Below are the code and all the weights of a small trained network. Each question names an input and a class and asks about switching units off, where a switched-off unit gives its printed mean instead of its output.

import numpy as np


def w(rows, s, z=0):
    codes = np.array(rows[::2]) - 128.0
    scale = np.full(codes.shape[1], s)
    scale[-1] = z or s
    return codes * scale


def norm(h):
    return h / np.sqrt((h * h).mean(-1, keepdims=True) + 1e-5)


def f(y):
    return y / 2 * (1 + np.tanh(0.7978845608 * (y + 0.044715 * y**3)))


def log_softmax(a):
    a = a - a.max(-1, keepdims=True)
    return a - np.log(np.exp(a).sum(-1, keepdims=True))


def net(x, mask):
    res = np.array(x, float).reshape(1, 7) / 4 @ E
    u = 0
    for l in range(3):
        y = f(norm(res) @ A[l][:, :-1].T + A[l][:, -1])
        res = res + np.where(mask[u : u + 8], y, B[l][:, -1]) @ B[l][:, :-1]
        u += 8
    return log_softmax(norm(res)[-1] @ U[:, :-1].T + U[:, -1])


A, B = {}, {}
E = w([
[56,164,103,149,93,162,91,190,116],'x0',
[188,136,129,52,128,131,8,139,33],'x1',
[129,125,124,129,129,127,127,126,129],'x2',
[219,171,133,240,95,250,113,80,120],'x3',
[163,160,217,124,112,121,164,206,122],'x4',
[127,131,131,134,133,126,132,130,122],'x5',
[161,189,63,88,181,140,144,156,157],'x6',
],0.013)
A[0] = w([
[187,242,4,39,232,189,195,176,176,35],'0.n0',
[81,161,85,124,96,193,152,188,89,85],'0.n1',
[100,110,100,75,96,26,157,137,112,150],'0.n2',
[166,113,123,179,101,151,143,125,119,43],'0.n3',
[27,203,119,154,96,185,83,182,135,59],'0.n4',
[254,46,185,83,227,104,210,51,127,2],'0.n5',
[186,154,126,201,113,218,120,92,134,146],'0.n6',
[68,174,146,172,114,130,226,93,220,66],'0.n7',
],0.0076,0.0084)
B[0] = w([
[131,127,167,242,130,34,12,142,167,211],'0.n0',
[167,123,113,105,92,107,137,110,168,145],'0.n1',
[104,190,177,127,165,185,145,87,130,237],'0.n2',
[61,136,162,80,136,146,130,116,163,122],'0.n3',
[167,122,102,76,42,105,143,106,158,164],'0.n4',
[167,137,72,95,24,73,150,88,151,181],'0.n5',
[60,142,166,13,172,111,137,115,189,254],'0.n6',
[207,5,69,115,177,176,112,198,99,229],'0.n7',
],0.013,0.0055)
A[1] = w([
[62,149,203,130,134,180,126,87,117,40],'1.n0',
[87,14,211,168,44,118,109,86,96,37],'1.n1',
[200,118,184,94,57,107,147,207,153,103],'1.n2',
[109,86,205,223,199,88,72,109,125,33],'1.n3',
[204,182,141,201,99,247,107,74,150,91],'1.n4',
[105,66,19,113,113,126,74,50,141,102],'1.n5',
[74,139,75,134,35,153,106,197,137,1],'1.n6',
[178,148,139,74,118,121,53,120,65,89],'1.n7',
],0.012,0.0061)
B[1] = w([
[110,154,66,144,160,143,89,103,149,175],'1.n0',
[186,173,31,162,223,53,33,137,226,206],'1.n1',
[122,216,172,189,149,164,133,55,72,246],'1.n2',
[108,202,59,92,52,182,121,167,145,166],'1.n3',
[17,26,217,60,153,4,134,149,109,171],'1.n4',
[163,220,248,181,127,159,175,124,81,255],'1.n5',
[149,129,67,107,23,26,132,92,107,160],'1.n6',
[141,46,61,172,126,175,190,174,173,241],'1.n7',
],0.012,0.0064)
A[2] = w([
[193,108,132,71,131,168,37,133,24,88],'2.n0',
[120,135,174,122,210,205,145,162,126,97],'2.n1',
[29,94,153,29,197,79,146,132,115,2],'2.n2',
[67,109,125,220,104,99,226,83,185,97],'2.n3',
[158,2,79,141,125,200,149,204,106,99],'2.n4',
[106,176,169,195,137,183,150,80,26,132],'2.n5',
[44,159,80,109,28,129,107,166,98,105],'2.n6',
[203,114,141,89,92,103,185,34,137,108],'2.n7',
],0.011,0.0077)
B[2] = w([
[129,9,177,203,162,146,171,163,159,162],'2.n0',
[129,157,74,134,145,168,119,74,145,247],'2.n1',
[94,131,154,79,114,211,109,70,163,236],'2.n2',
[169,88,124,107,99,154,81,185,42,254],'2.n3',
[134,167,47,127,128,166,228,169,209,222],'2.n4',
[140,213,104,110,124,169,169,170,97,244],'2.n5',
[161,96,150,106,69,98,173,45,152,186],'2.n6',
[83,125,81,96,36,115,90,149,107,245],'2.n7',
],0.014,0.005)
U = w([
[43,88,184,39,184,115,136,106,136,95],'0',
[170,7,91,170,159,166,185,186,109,101],'1',
[151,138,96,118,124,138,114,109,135,255],'2',
[150,132,120,173,184,35,53,137,166,72],'3',
[150,144,95,113,124,141,125,104,136,216],'4',
[173,99,129,96,64,60,156,80,94,67],'5',
[131,190,184,178,174,146,153,108,52,61],'6',
],0.015,0.0097)

Each question gives the input, the list of numbers given to net, and the class t.
The units are the neurons (one row each of A and B). Each row of codes is followed by its name. A weight is (code - 128) times the scale printed after its matrix; where a second scale follows, it is the last column's (A, B and U).
mask holds one flag per neuron, layer by layer. A switched-off neuron (its flag False) gives its mean, the last column of its row in B, instead of its output. The means were averaged over made-up inputs and are rounded, as every weight is.
A unit's drop is (log p(t) with every unit on - log p(t) with that unit switched off) / (log p(t) with every unit on - log p(t) with every unit switched off).
The circuit of an input: a set's keep is (log p(t) with only the set's units on - log p(t) with every unit switched off) / (log p(t) with every unit on - log p(t) with every unit switched off). Starting from the 12 units with the biggest drops (on a tie, the unit counted first), units are removed one at a time, each time the one whose removal leaves the highest keep (on an exact tie, the one counted first), for as long as the keep stays at least 0.8.
circuit, biggest first: the units of the circuit, biggest drop first
top k neurons: the k neurons with the biggest drops, biggest first
k most important neurons of layer l: the k neurons of layer l with the biggest drops, biggest first
input [-5,-5,2,-6,-7,-2,-3], class 6: circuit, biggest first	(1.n5 0.n6)
input [-5,-1,-2,-3,8,4,2], class 6: circuit, biggest first	(1.n2)
input [4,-8,-8,0,7,-1,6], class 1: top 2 neurons	(0.n7 1.n5)
input [3,0,0,5,-7,0,-5], class 6: top 4 neurons	(1.n5 0.n6 0.n2 0.n0)
input [-8,-7,4,5,-1,-8,8], class 3: top 2 neurons	(0.n0 1.n7)
input [-5,4,3,4,-6,-3,-5], class 6: 3 most important neurons of layer 1	(1.n5 1.n6 1.n3)
input [1,-7,4,4,-7,5,-2], class 1: top 2 neurons	(0.n7 1.n2)
input [-8,8,5,8,2,-4,1], class 0: top 2 neurons	(1.n4 0.n7)
input [3,-5,-1,2,-5,4,5], class 1: 2 most important neurons of layer 0	(0.n7 0.n2)
input [8,-4,-2,1,6,3,8], class 3: 2 most important neurons of layer 1	(1.n5 1.n3)
input [6,-2,-4,-3,-4,5,-1], class 5: circuit, biggest first	(1.n6 2.n6)
input [0,-1,4,7,-8,-1,0], class 6: top 3 neurons	(1.n5 0.n2 0.n6)
input [6,4,-3,2,-5,-3,-3], class 5: 2 most important neurons of layer 1	(1.n6 1.n2)
input [1,4,-1,0,-1,6,-7], class 3: circuit, biggest first	(1.n1)
input [-3,-6,-5,5,-2,-5,2], class 1: 2 most important neurons of layer 0	(0.n7 0.n2)
input [-6,-1,-4,-5,-2,3,-6], class 3: top 2 neurons	(1.n1 0.n6)
input [7,1,8,8,-8,0,-8], class 0: 2 most important neurons of layer 0	(0.n0 0.n6)
input [-8,2,3,7,-4,6,4], class 5: top 2 neurons	(0.n5 0.n2)
input [0,-8,-2,-3,6,3,7], class 1: 2 most important neurons of layer 0	(0.n7 0.n6)
input [-5,-8,-1,3,-8,-5,-3], class 1: top 2 neurons	(1.n2 0.n7)
input [-3,-1,-2,1,-4,3,3], class 6: top 2 neurons	(1.n5 1.n1)
input [-7,8,4,-2,-6,8,1], class 1: most important neuron of layer 2	(2.n0)
input [-6,-4,-4,8,7,-3,1], class 0: top 2 neurons	(1.n4 1.n5)
input [2,4,0,0,2,5,-6], class 3: top 2 neurons	(1.n1 0.n7)
input [8,1,-7,-5,7,-1,8], class 3: top 2 neurons	(0.n0 1.n5)
